Below is a small trained network, with its code and all its weights. Each question gives an input and a class and asks what happens when units are switched off, that is, made to give their printed mean instead of their output.

import numpy as np


def w(rows, s, z=0):
    codes = np.array(rows[::2]) - 128.0
    scale = np.full(codes.shape[1], s)
    scale[-1] = z or s
    return codes * scale


def f(y):
    return y / 2 * (1 + np.tanh(0.7978845608 * (y + 0.044715 * y**3)))


def log_softmax(a):
    a = a - a.max(-1, keepdims=True)
    return a - np.log(np.exp(a).sum(-1, keepdims=True))


def net(x, mask):
    res = np.array(x, float).reshape(1, 3) / 4 @ E
    y = f(res @ A[0][:, :-1].T + A[0][:, -1])
    res = res + np.where(mask, y, B[0][:, -1]) @ B[0][:, :-1]
    return log_softmax(res[-1] @ U[:, :-1].T + U[:, -1])


A, B = {}, {}
E = w([
[174,6,208,193],'x0',
[127,131,125,127],'x1',
[254,77,13,211],'x2',
],0.007)
A[0] = w([
[155,47,186,139,109],'N0',
[11,142,139,89,206],'N1',
[123,156,88,94,79],'N2',
[148,115,71,154,82],'N3',
[100,135,173,97,114],'N4',
[119,198,79,115,140],'N5',
[208,78,61,200,225],'N6',
[174,150,60,128,254],'N7',
[166,117,76,136,82],'N8',
[99,133,157,105,133],'N9',
],0.011,0.0055)
B[0] = w([
[82,37,45,31,174],'N0',
[98,88,195,171,208],'N1',
[47,31,42,91,141],'N2',
[54,136,128,193,150],'N3',
[65,138,147,207,149],'N4',
[98,36,112,14,174],'N5',
[71,118,207,122,247],'N6',
[111,97,254,126,205],'N7',
[38,182,143,177,150],'N8',
[92,156,155,134,146],'N9',
],0.0072,0.012)
U = w([
[162,137,172,109,254],'0',
[119,58,76,58,136],'1',
[100,176,156,234,74],'2',
[196,169,112,156,166],'3',
[194,201,55,117,7],'4',
[232,181,1,182,17],'5',
],0.0089,0.0048)

Each question gives the input, the list of numbers given to net, and the class t.
The units are the neurons (one row each of A and B). Each row of codes is followed by its name. A weight is (code - 128) times the scale printed after its matrix; where a second scale follows, it is the last column's (A, B and U).
mask holds one flag per neuron, in row order. A switched-off neuron (its flag False) gives its mean, the last column of its row in B, instead of its output. The means were averaged over made-up inputs and are rounded, as every weight is.
A unit's drop is (log p(t) with every unit on - log p(t) with that unit switched off) / (log p(t) with every unit on - log p(t) with every unit switched off).
The circuit of an input: a set's keep is (log p(t) with only the set's units on - log p(t) with every unit switched off) / (log p(t) with every unit on - log p(t) with every unit switched off). Starting from all 10 units, units are removed one at a time, each time the one whose removal leaves the highest keep (on an exact tie, the one counted first), for as long as the keep stays at least 0.8.
circuit, biggest first: the units of the circuit, biggest drop first
most important unit: the unit with the biggest drop
top k neurons: the k neurons with the biggest drops, biggest first
drop when u is switched off: that unit's drop, to one decimal
input [-5,-6,7], class 2: circuit, biggest first	(N8; N3)
input [-2,-3,-8], class 2: top 2 neurons	(N4; N1)
input [-4,5,7], class 2: circuit, biggest first	(N8; N3)
input [-2,0,-1], class 3: circuit, biggest first	(N6; N0; N7)
input [2,-3,6], class 2: circuit, biggest first	(N5; N8)
input [-1,7,-8], class 2: most important unit	N4
input [-4,-2,8], class 2: top 4 neurons	(N8; N3; N0; N6)
input [2,0,-2], class 3: circuit, biggest first	(N6; N5; N7; N2)
input [8,-5,-6], class 1: top 3 neurons	(N0; N7; N6)
input [-4,-3,8], class 2: top 3 neurons	(N8; N3; N0)
input [-2,1,-1], class 3: top 3 neurons	(N6; N0; N7)
input [-3,5,-7], class 2: top 4 neurons	(N4; N1; N0; N9)
input [7,3,-3], class 1: top 2 neurons	(N0; N7)
input [7,2,-2], class 1: top 2 neurons	(N0; N7)
input [-5,4,-8], class 2: circuit, biggest first	(N4)
input [0,7,8], class 2: drop when N6 is switched off	0.1
input [-2,1,0], class 3: drop when N6 is switched off	0.4
input [3,-5,8], class 2: drop when N5 is switched off	0.2
input [8,1,2], class 1: drop when N0 is switched off	1.2
input [3,0,0], class 3: most important unit	N5
